Each element holds some of the marks o l w d y k x z, at most 5. A symbol removes its mark if there, or adds it if room remains.

Trace:
Each answer is a row, close to the row of the element it stands for.
---
35 64 -57 44 69 -89 -83 -44 43
o
30 -56 -69 49 72 -92 26 -54 55
l
40 -56 85 48 72 -89 28 -57 59
w
40 -42 76 41 -87 -83 28 -55 56
d
44 -51 74 -37 -93 -85 25 -54 -49
x
40 -59 78 -32 -94 -47 36 -58 -55
z
-30 -52 78 -36 -103 84 33 -56 -47
z
42 -72 97 -41 -99 -42 28 -61 -41
w
45 -65 97 -43 95 -46 35 -60 -50
x
32 -55 83 -51 74 -89 39 -54 -53
l
36 -58 -66 -39 79 -94 29 -58 -55
o
38 72 -63 -40 62 -81 -84 -50 -38
l
37 70 76 -34 67 -86 -76 -52 -39
l
40 74 -61 -32 67 -91 -83 -52 -34
d
38 69 -50 45 73 -83 -87 -48 49
d
29 67 -59 -36 72 -77 -86 -51 -47
---
-31 -69 80 -40 82 92 36 -56 -52
y
-29 -61 76 -36 70 79 73 -44 -43
d
-29 -63 81 46 71 81 76 -48 51
l
-25 -54 -61 45 72 72 76 -50 53
l
-27 -45 80 40 75 82 81 -59 46
o
-29 62 81 52 80 83 -55 -53 56
w
-25 59 79 44 -92 83 -48 -51 50
x
-31 66 86 46 -89 41 -51 -60 47
o
-40 -62 93 42 -90 34 80 -50 58
w
-32 -63 82 45 68 38 79 -51 50
k
-22 -63 80 44 63 20 83 63 54
x
-34 -51 66 34 67 78 67 66 52
l
-35 -58 -62 46 79 78 82 64 55
d
-24 -63 -71 -42 75 86 80 65 -42
x
-32 -72 -75 -33 90 32 88 80 -50
z
38 -51 -58 -36 69 -87 78 61 -42
---
-36 -55 -61 43 77 84 72 -57 54
o
-31 60 -68 53 77 88 -40 -56 54
l
-30 63 75 48 81 89 -49 -54 49
o
-32 -50 79 38 68 76 71 -50 52
k
-31 -51 79 45 70 75 72 58 49
x
-40 -66 83 47 77 32 76 64 53
o
-30 67 84 43 76 44 -51 72 55
k
-42 66 80 51 79 38 -48 -60 56
w
-26 65 85 51 -95 28 -48 -47 52
k
-38 72 75 44 -87 32 -42 69 55
l
-32 65 -69 39 -90 34 -49 72 57
w
-32 71 -69 48 79 32 -54 71 67
w
-32 65 -75 50 -103 39 -54 67 57
d
-35 68 -73 -45 -100 32 -51 63 -47
k
-29 78 -79 -38 -100 35 -50 -54 -50
k
-35 68 -75 -42 -102 40 -55 64 -41
---
39 64 75 -28 56 -84 -88 49 -37
z
-27 65 80 -31 66 32 -89 58 -42
d
-38 64 78 43 69 25 -94 63 45
d
-31 71 79 -36 70 36 -88 63 -39
l
-29 72 -65 -32 73 35 -98 64 -45
k
-25 70 -75 -39 83 34 -95 -52 -45
d
-24 63 -58 49 70 38 -105 -53 56
y
-38 71 -75 51 85 32 -48 -57 70
l
-38 71 82 59 85 30 -55 -58 57
l
-33 72 -76 52 83 31 -65 -58 62
o
-36 -68 -80 51 76 34 88 -64 66
o
-37 79 -73 44 86 41 -56 -64 65
w
-38 72 -63 48 -95 40 -57 -59 60
l
-31 65 85 47 -96 36 -46 -59 58
k
-31 69 67 57 -92 33 -51 70 52
k
-33 74 78 48 -94 35 -52 -50 59
---
34 78 -62 38 80 -40 -98 -46 58
y
45 71 -67 50 74 -45 -52 -59 58
x
35 68 -61 46 69 -91 -59 -58 47
k
31 62 -67 50 71 -92 -53 58 45
z
-37 77 -75 45 83 41 -43 65 62
k
-40 69 -73 52 90 33 -53 -68 62
w
-34 65 -68 53 -103 39 -51 -54 54
k
-38 69 -75 47 -97 43 -60 68 57
d
-40 66 -66 -45 -97 25 -55 75 -50
z
40 59 -59 -40 -82 -82 -49 65 -33
x
35 69 -67 -45 -103 -49 -50 70 -48
x
35 68 -61 -29 -86 -79 -52 57 -45
w
35 75 -61 -38 71 -95 -50 74 -54
o
29 -51 -62 -37 80 -89 75 63 -36
k
35 -56 -69 -35 62 -89 81 -40 -44
x
43 -66 -69 -44 85 -45 78 -53 -49
---
37 -45 -70 43 -90 -82 21 68 49
d
42 -53 -70 -30 -85 -92 33 56 -46
k
36 -47 -68 -39 -93 -93 29 -59 -43
w
50 -55 -72 -35 75 -91 37 -55 -43
o
36 65 -60 -40 80 -86 -86 -46 -37
o
34 -51 -64 -41 81 -96 35 -51 -47
w
33 -55 -68 -41 -89 -90 29 -61 -49
o
26 59 -51 -34 -81 -82 -81 -48 -40
o
28 -59 -64 -39 -95 -97 32 -48 -39
y
38 -49 -68 -30 -82 -83 72 -52 -45
x
33 -65 -76 -39 -91 -47 80 -58 -48
z
-33 -55 -60 -29 -89 90 76 -44 -42
x
-33 -67 -73 -32 -97 42 80 -63 -46
z
37 -56 -59 -34 -90 -91 80 -49 -36
o
45 67 -66 -38 -88 -85 -44 -54 -46
k
39 61 -68 -37 -85 -94 -48 70 -42
---
35 -62 -64 40 -87 -49 82 65 57
d
44 -59 -77 -43 -99 -43 83 62 -47
k
37 -63 -70 -41 -97 -36 84 -58 -50
d
44 -56 -69 41 -94 -41 80 -45 52
z
-27 -53 -61 43 -88 70 70 -50 53
k
-24 -56 -70 40 -82 84 66 58 51
d
-29 -54 -57 -42 -89 83 73 63 -22
k
-33 -55 -68 -37 -81 81 74 -53 -42
k
-38 -59 -59 -35 -86 78 74 59 -33
o
-27 68 -71 -39 -96 79 -41 62 -47
w
-32 76 -60 -33 71 82 -50 66 -42
d
-35 64 -62 45 72 83 -49 66 52
z
41 65 -71 58 75 -50 -58 70 65
o
38 -60 -69 59 83 -36 78 65 59
o
42 66 -68 51 77 -43 -58 75 57
d
38 75 -74 -44 84 -37 -54 69 -47
---
39 71 94 52 76 -46 -55 -58 58
d
43 73 91 -39 84 -52 -54 -62 -50
w
47 67 88 -40 -87 -39 -57 -60 -42
w
38 71 98 -50 78 -45 -55 -61 -45
z
-37 65 81 -32 78 80 -43 -53 -50
d
-29 65 80 52 74 80 -59 -50 48
d
-33 65 76 -45 73 87 -53 -56 -43
w
-37 65 72 -38 -88 83 -51 -49 -47
o
-26 -52 68 -34 -85 86 78 -48 -45
w
-27 -56 78 -34 62 82 84 -52 -39
l
-27 -57 -66 -30 73 85 83 -55 -47
y
-37 -53 -74 -40 75 94 45 -63 -47
l
-30 -52 73 -43 82 97 29 -49 -42
y
-23 -53 79 -37 71 85 77 -45 -43
w
-30 -56 77 -36 -81 79 76 -49 -33
k
-27 -60 74 -34 -86 79 84 48 -43
---
-28 -61 88 50 -95 39 31 -64 56
y
-19 -55 82 53 -98 31 86 -51 54
l
-32 -64 -73 54 -93 32 82 -62 58
z
33 -59 -56 43 -84 -84 62 -44 49
x
39 -59 -67 39 -94 -42 85 -57 64
o
34 60 -71 57 -101 -38 -49 -57 52
d
44 74 -74 -40 -105 -41 -47 -50 -47
d
36 81 -75 47 -102 -42 -56 -64 57
w
39 78 -76 47 87 -47 -51 -61 53
w
40 70 -76 50 -102 -43 -55 -52 56
z
-25 63 -69 49 -89 92 -53 -48 45
l
-27 60 84 43 -79 79 -46 -47 51
l
-29 59 -72 45 -82 84 -45 -52 51
x
-36 75 -75 51 -98 32 -52 -61 61
k
-31 62 -79 49 -89 40 -55 66 55
x
-31 69 -67 40 -89 82 -45 64 52
---
43 -61 91 -38 89 -36 83 -48 -44
o
45 80 85 -35 84 -47 -57 -63 -46
y
38 77 84 -31 69 -44 -96 -42 -47
z
-27 58 72 -45 68 69 -94 -43 -43
d
-24 69 77 41 62 78 -85 -50 50
x
-32 72 78 48 77 32 -97 -55 50
x
-30 65 79 47 65 75 -88 -41 52
y
-34 71 76 47 75 73 -52 -51 54
o
-24 -54 83 40 66 77 80 -46 55
y
-30 -51 83 43 79 85 30 -55 52
k
-29 -54 77 45 77 85 33 70 45
y
-29 -54 81 42 68 89 75 61 47
x
-31 -57 76 51 84 36 81 67 59
x
-32 -60 81 39 75 85 77 59 50
l
-31 -53 -70 42 79 79 83 61 49
o
-38 64 -68 48 73 84 -50 65 57
---
44 -53 87 -41 -91 -46 74 57 -44
k
45 -63 83 -36 -91 -37 79 -50 -40
k
33 -60 80 -30 -82 -45 70 61 -43
z
-32 -55 74 -30 -84 79 77 57 -42
y
-35 -53 83 -38 -89 75 39 62 -47
x
-40 -62 84 -44 -103 40 32 75 -49
z
32 -43 78 -45 -90 -84 32 69 -41
y
41 -45 74 -40 -87 -85 78 62 -41
k
37 -61 80 -27 -74 -87 70 -43 -40
y
37 -48 79 -36 -92 -87 34 -57 -37
z
-38 -60 95 -34 -98 31 33 -65 -56
l
-35 -59 -72 -43 -98 44 44 -68 -50
d
-32 -61 -80 54 -98 42 38 -59 59
l
-45 -59 90 50 -97 44 25 -60 58
y
-37 -56 86 43 -88 40 80 -55 53
y
-42 -66 87 51 -103 27 35 -52 65
---
-37 -55 -64 48 -85 83 36 -61 59
z
37 -60 -76 47 -103 -44 39 -60 55
d
44 -68 -79 -51 -94 -43 30 -59 -54
l
36 -61 96 -41 -96 -44 34 -69 -39
w
40 -50 91 -38 90 -50 36 -61 -49
o
44 69 84 -32 73 -39 -93 -57 -45
l
41 76 -76 -35 75 -48 -92 -55 -44
d
33 72 -69 43 69 -44 -92 -55 50
d
37 70 -69 -42 84 -39 -97 -52 -39
y
47 68 -66 -50 84 -44 -56 -60 -60
o
40 -60 -80 -42 84 -45 93 -58 -36
d
36 -62 -64 50 84 -48 78 -55 57
y
46 -59 -79 53 85 -41 46 -69 59
d
44 -59 -79 -47 88 -36 39 -62 -48
l
39 -66 92 -43 82 -50 34 -64 -48
y
32 -59 83 -35 79 -53 88 -42 -54
---
35 -55 82 45 -90 -40 84 -47 54
w
40 -60 80 54 76 -39 82 -54 57
d
36 -64 84 -45 73 -41 82 -59 -51
d
43 -65 84 45 78 -41 78 -47 54
k
38 -51 80 54 72 -40 71 57 59
d
41 -59 78 -38 72 -41 77 62 -40
w
42 -57 89 -32 -89 -39 72 70 -36
k
38 -62 75 -34 -88 -37 76 -55 -45
d
33 -54 86 42 -92 -45 69 -50 48
d
47 -66 69 -38 -97 -51 77 -52 -45
y
37 -53 85 -49 -98 -46 27 -57 -48
w
49 -60 93 -47 85 -49 37 -51 -52
o
29 72 82 -32 77 -40 -91 -56 -50
z
-27 67 74 -29 71 79 -96 -45 -36
z
45 70 71 -38 72 -41 -92 -45 -46
z
-23 69 71 -28 64 76 -90 -50 -43
---
-35 66 -69 60 -89 31 -51 62 55
w
-43 68 -71 58 81 34 -54 67 55
d
-35 77 -74 -41 90 34 -57 71 -53
w
-40 79 -69 -40 -98 40 -52 77 -48
y
-30 69 -71 -38 -85 37 -83 55 -38
w
-28 74 -63 -33 78 33 -91 64 -47
x
-27 68 -66 -47 68 78 -93 59 -34
o
-33 -60 -69 -42 84 88 38 64 -41
w
-29 -57 -64 -45 -95 87 29 64 -41
z
43 -59 -73 -39 -98 -45 38 73 -46
y
35 -68 -68 -31 -90 -48 75 65 -48
o
44 69 -66 -38 -96 -34 -54 71 -42
k
48 76 -73 -43 -104 -49 -49 -63 -54
x
44 65 -67 -40 -88 -91 -46 -56 -53
d
39 53 -69 43 -87 -83 -46 -52 50
y
36 64 -64 37 -84 -72 -84 -42 51
---
-31 -54 71 49 74 89 31 64 62
d
-33 -56 80 -37 70 90 30 63 -44
y
-25 -53 76 -43 80 85 74 68 -39
k
-31 -69 74 -39 70 84 68 -55 -41
x
-33 -67 84 -46 78 35 81 -62 -47
w
-27 -62 88 -40 -98 33 84 -54 -42
k
-27 -54 80 -38 -89 32 78 64 -43
l
-35 -64 -70 -31 -95 28 79 64 -41
k
-38 -59 -69 -38 -91 34 85 -50 -52
x
-38 -57 -66 -45 -78 87 80 -46 -38
k
-31 -56 -58 -35 -86 81 76 63 -45
d
-29 -62 -61 41 -90 79 81 60 57
k
-26 -53 -57 37 -86 83 72 -54 56
k
-26 -43 -58 40 -84 79 70 67 47
d
-27 -50 -64 -31 -78 79 82 67 -47
y
-28 -54 -68 -37 -89 93 32 66 -46
---
-36 72 86 -40 84 41 -63 70 -46
x
-26 64 74 -41 71 81 -54 63 -35
z
40 66 87 -49 76 -44 -54 66 -45
k
41 75 94 -48 83 -45 -49 -57 -44
y
38 67 70 -45 69 -38 -95 -52 -38
y
38 73 99 -38 76 -54 -42 -63 -42
w
40 73 86 -46 -93 -46 -47 -63 -34
w
40 70 85 -44 77 -51 -60 -62 -52
k
44 68 78 -45 83 -41 -45 72 -43
o
38 -61 83 -44 76 -39 79 60 -47
x
29 -59 68 -36 57 -92 76 61 -39
o
25 58 77 -37 78 -89 -45 61 -46
o
35 -55 71 -33 72 -89 78 60 -44
k
42 -59 78 -33 66 -78 73 -50 -39
y
41 -51 75 -43 75 -93 33 -62 -41
z
-32 -69 90 -43 87 37 43 -63 -49
---
-32 75 -65 48 69 37 -98 66 56
z
31 58 -59 40 72 -73 -83 60 42
z
-30 64 -74 45 77 27 -94 59 49
z
34 67 -55 44 66 -85 -94 54 41
d
37 66 -60 -33 72 -82 -82 61 -40
x
44 75 -64 -43 69 -42 -92 69 -42
k
42 67 -69 -37 76 -42 -95 -47 -48
o
42 -59 -84 -41 93 -53 30 -64 -59
z
-34 -62 -69 -35 74 89 36 -62 -54
x
-39 -70 -82 -41 88 45 31 -67 -57
y
-29 -78 -73 -45 78 28 83 -57 -44
o
-41 77 -78 -41 91 39 -71 -58 -51
d
-40 80 -75 57 91 37 -59 -60 57
k
-33 67 -76 51 83 37 -53 69 56
x
-31 62 -70 40 76 82 -55 64 59
d
-30 76 -65 -30 75 82 -55 59 -47
---
36 72 85 -38 -91 -44 -47 -54 -48
o
33 -53 77 -38 -89 -52 86 -52 -40
y
37 -59 84 -41 -105 -54 40 -58 -55
x
44 -50 82 -48 -99 -79 32 -48 -45
x
43 -56 84 -36 -93 -35 43 -54 -44
x
38 -54 87 -38 -85 -90 37 -55 -43
o
33 59 70 -35 -77 -87 -80 -43 -37
w
34 65 82 -31 61 -87 -94 -39 -43
o
35 -46 73 -40 75 -87 34 -50 -50
d
37 -55 80 49 78 -91 31 -52 63
z
-32 -63 92 49 86 40 31 -60 64
y
-35 -52 85 51 72 39 80 -62 56
w
-35 -56 82 43 -80 36 75 -45 50
k
-29 -57 77 53 -85 36 74 71 55
z
35 -50 68 35 -82 -83 68 61 44
w
32 -50 82 42 59 -84 73 54 55
